Below is a small trained network, with its code and all its weights. Each question gives an input and a target symbol and asks what happens when units are switched off, that is, made to give their printed mean instead of their output.

import numpy as np


def w(rows, s, z=0):
    codes = np.array(rows[::2]) - 128.0
    scale = np.full(codes.shape[1], s)
    scale[-1] = z or s
    return codes * scale


def f(y):
    return y / 2 * (1 + np.tanh(0.7978845608 * (y + 0.044715 * y**3)))


def softmax(a):
    e = np.exp(a - a.max(-1, keepdims=True))
    return e / e.sum(-1, keepdims=True)


def log_softmax(a):
    a = a - a.max(-1, keepdims=True)
    return a - np.log(np.exp(a).sum(-1, keepdims=True))


def net(x, mask):
    ids = ['ΘΨαδηπτω'.index(c) for c in x.split()]
    T = len(ids)
    res = E[ids] + P[:T]
    r = res
    for j in range(2):
        rows = slice(2 * j, 2 * j + 2)
        q, k, v = (r @ M[0][rows].T for M in (Q, K, V))
        z = softmax(np.where(np.tri(T) > 0, q @ k.T / 2**0.5, -1e9)) @ v
        o = O[0][rows]
        res = res + np.where(mask[j], z, o[:, -1]) @ o[:, :-1]
    y = f(res @ A[0][:, :-1].T + A[0][:, -1])
    res = res + np.where(mask[2:26], y, B[0][:, -1]) @ B[0][:, :-1]
    return log_softmax(res[-1] @ U[:, :-1].T + U[:, -1])


Q, K, V, O, A, B = {}, {}, {}, {}, {}, {}
E = w([
[147,55,204,181,161,152,141,165],'Θ',
[149,113,174,114,120,84,173,123],'Ψ',
[153,104,98,62,102,217,88,130],'α',
[200,124,69,151,176,134,95,128],'δ',
[54,67,43,106,166,175,108,104],'η',
[138,104,81,145,120,150,53,67],'π',
[95,187,94,75,180,88,7,194],'τ',
[113,99,178,143,112,110,163,114],'ω',
],0.018)
P = w([
[174,69,149,178,100,247,158,83],'0',
[125,143,156,114,110,112,133,104],'1',
[115,149,148,107,111,103,126,118],'2',
[115,120,138,118,109,111,129,101],'3',
[107,126,132,106,108,94,122,114],'4',
[103,131,126,92,104,80,117,126],'5',
[99,119,121,89,101,73,112,121],'6',
[113,109,129,124,100,108,133,107],'7',
],0.012)
Q[0] = w([
[155,174,254,198,115,70,182,194],'h0',
[206,48,195,113,116,105,158,115],'h0',
[99,98,214,171,80,60,234,162],'h1',
[73,154,253,134,134,45,157,215],'h1',
],0.073)
K[0] = w([
[131,46,194,155,70,199,213,98],'h0',
[191,84,132,209,186,198,150,110],'h0',
[206,136,159,139,158,129,234,174],'h1',
[253,170,208,178,138,132,79,192],'h1',
],0.072)
V[0] = w([
[202,153,119,135,86,8,193,64],'h0',
[108,22,124,187,200,49,49,239],'h0',
[166,78,93,135,14,68,103,190],'h1',
[185,221,194,169,82,162,101,115],'h1',
],0.017)
O[0] = w([
[77,60,117,128,207,155,255,97,5],'h0',
[234,81,204,44,174,159,131,5,180],'h0',
[67,90,70,115,170,89,110,174,100],'h1',
[195,59,49,25,162,37,189,37,58],'h1',
],0.0055,0.016)
A[0] = w([
[100,95,201,111,201,95,204,102,107],'n0',
[90,129,93,147,147,99,172,154,122],'n1',
[88,128,132,180,158,92,252,162,102],'n2',
[112,75,64,72,91,155,163,174,161],'n3',
[153,99,123,83,168,143,148,64,114],'n4',
[141,157,85,181,134,75,136,166,2],'n5',
[135,148,122,120,165,108,161,120,110],'n6',
[107,124,26,190,177,101,101,70,119],'n7',
[91,115,221,158,148,54,207,154,157],'n8',
[134,142,127,86,102,112,149,104,126],'n9',
[167,150,126,145,157,141,182,183,115],'n10',
[177,116,127,147,123,63,125,155,86],'n11',
[81,125,89,147,188,117,233,157,42],'n12',
[136,117,129,215,131,65,171,152,109],'n13',
[117,139,136,146,99,93,187,164,88],'n14',
[70,88,50,115,137,149,122,71,114],'n15',
[154,133,112,119,161,101,105,143,103],'n16',
[188,105,148,92,127,111,129,74,85],'n17',
[100,118,237,66,180,123,203,111,49],'n18',
[149,176,127,161,148,128,147,109,120],'n19',
[80,72,218,116,166,68,239,141,157],'n20',
[176,146,14,145,240,152,143,141,116],'n21',
[95,166,137,137,182,175,147,115,135],'n22',
[92,165,142,144,153,147,146,151,81],'n23',
],0.016,0.02)
B[0] = w([
[101,85,98,60,106,149,135,173,142],'n0',
[98,110,180,118,121,147,124,139,136],'n1',
[18,61,200,139,205,102,85,141,144],'n2',
[117,163,117,101,136,111,179,139,150],'n3',
[120,133,125,158,89,130,113,148,200],'n4',
[189,78,77,180,179,93,88,91,130],'n5',
[129,151,159,112,137,111,107,118,126],'n6',
[104,83,84,163,150,132,97,114,158],'n7',
[178,161,99,94,121,73,176,154,173],'n8',
[149,105,132,152,125,146,122,147,151],'n9',
[108,142,133,135,131,148,120,117,130],'n10',
[113,141,134,137,106,150,114,117,164],'n11',
[253,136,38,62,22,214,118,131,129],'n12',
[90,171,101,100,129,153,147,111,157],'n13',
[88,102,108,115,159,148,125,138,140],'n14',
[129,194,94,137,136,115,92,130,150],'n15',
[122,118,137,145,130,140,157,120,146],'n16',
[122,141,123,86,184,127,138,103,245],'n17',
[107,106,134,115,107,46,114,175,132],'n18',
[106,116,129,104,116,139,114,126,127],'n19',
[174,115,135,253,135,166,129,62,165],'n20',
[160,87,160,112,112,79,163,157,153],'n21',
[128,139,126,127,90,111,110,139,172],'n22',
[146,118,138,123,144,127,128,96,149],'n23',
],0.035,0.012)
U = w([
[191,80,85,97,84,233,120,89,51],'Θ',
[253,122,99,143,79,178,127,63,46],'Ψ',
[186,139,75,64,73,175,139,122,113],'α',
[224,48,107,104,88,141,101,113,150],'δ',
[185,110,159,140,28,205,63,109,255],'η',
[186,100,43,131,105,174,66,69,23],'π',
[228,103,131,49,141,189,88,39,150],'τ',
[165,110,137,145,110,160,120,82,57],'ω',
],0.0036,0.0055)

Each question gives the input, a string of symbols that net reads in full, and the target symbol t.
The units are the heads (2 rows each of Q, K, V and O) and the neurons (one row each of A and B). Each row of codes is followed by its name. A weight is (code - 128) times the scale printed after its matrix; where a second scale follows, it is the last column's (O, A, B and U).
mask holds one flag per unit, heads first, then neurons. A switched-off unit (its flag False) gives its mean, the last column of its rows in O or B, instead of its output. The means were averaged over made-up inputs and are rounded, as every weight is.
A unit's drop is (log p(t) with every unit on - log p(t) with that unit switched off) / (log p(t) with every unit on - log p(t) with every unit switched off).
The circuit of an input: a set's keep is (log p(t) with only the set's units on - log p(t) with every unit switched off) / (log p(t) with every unit on - log p(t) with every unit switched off). Starting from the 12 units with the biggest drops (on a tie, the unit counted first), units are removed one at a time, each time the one whose removal leaves the highest keep (on an exact tie, the one counted first), for as long as the keep stays at least 0.8.
circuit, biggest first: the units of the circuit, biggest drop first
unit that matters most: the unit with the biggest drop
k most important neurons: the k neurons with the biggest drops, biggest first
heads that matter: for each layer, one digit per head in row order, 1 if its drop is at least 0.15 and else 0, layers parted by /
drop when u is switched off: that unit's drop, to one decimal
input ω Θ τ Θ Θ, target ω: circuit, biggest first => h0, n2
input τ δ η Ψ Ψ, target δ: heads that matter => 10
input Ψ α Θ Θ π Θ, target Θ: heads that matter => 11
input δ Θ ω, target Ψ: circuit, biggest first => n20, h0, n8, h1
input τ π Θ Θ α Θ Θ, target δ: 4 most important neurons => n18, n0, n20, n4
input δ Ψ ω η Ψ, target Ψ: circuit, biggest first => n20, h0, h1
input ω π ω, target ω: circuit, biggest first => h0, n2
input τ ω Θ, target δ: 3 most important neurons => n18, n0, n20
input τ η ω, target δ: circuit, biggest first => n2, n8, h0, n18
input Θ Θ η τ Θ Ψ α, target τ: circuit, biggest first => h0
input τ δ δ η δ Θ τ ω, target δ: circuit, biggest first => n18, h0
input η Θ τ Θ ω, target η: 2 most important neurons => n17, n11
input δ Ψ τ π π τ π δ, target τ: circuit, biggest first => n17, h0
input η η α Θ Θ τ α, target τ: circuit, biggest first => h0, n17
input π δ ω Θ Θ δ Ψ Θ, target α: 3 most important neurons => n8, n13, n20
input τ δ δ, target τ: unit that matters most => n17
input Θ η π η, target η: 3 most important neurons => n22, n17, n8
input η Ψ τ η, target η: 2 most important neurons => n17, n22
input π η Θ π, target η: circuit, biggest first => h1, n17
input π η δ Θ Θ α δ ω, target α: 3 most important neurons => n8, n13, n20
input π ω δ ω Θ Ψ, target α: most important neuron => n8
input α π π Θ, target π: 2 most important neurons => n5, n13
input δ ω η τ τ, target τ: drop when n17 is switched off => 0.6
input τ Θ τ, target τ: drop when n17 is switched off => 0.7
input α η Θ Θ Θ π Θ, target π: drop when h0 is switched off => 1.1
input α Ψ Θ α ω π Ψ, target π: drop when h0 is switched off => 1.2
input Ψ η η δ Θ Θ, target Θ: 4 most important neurons => n12, n20, n2, n0
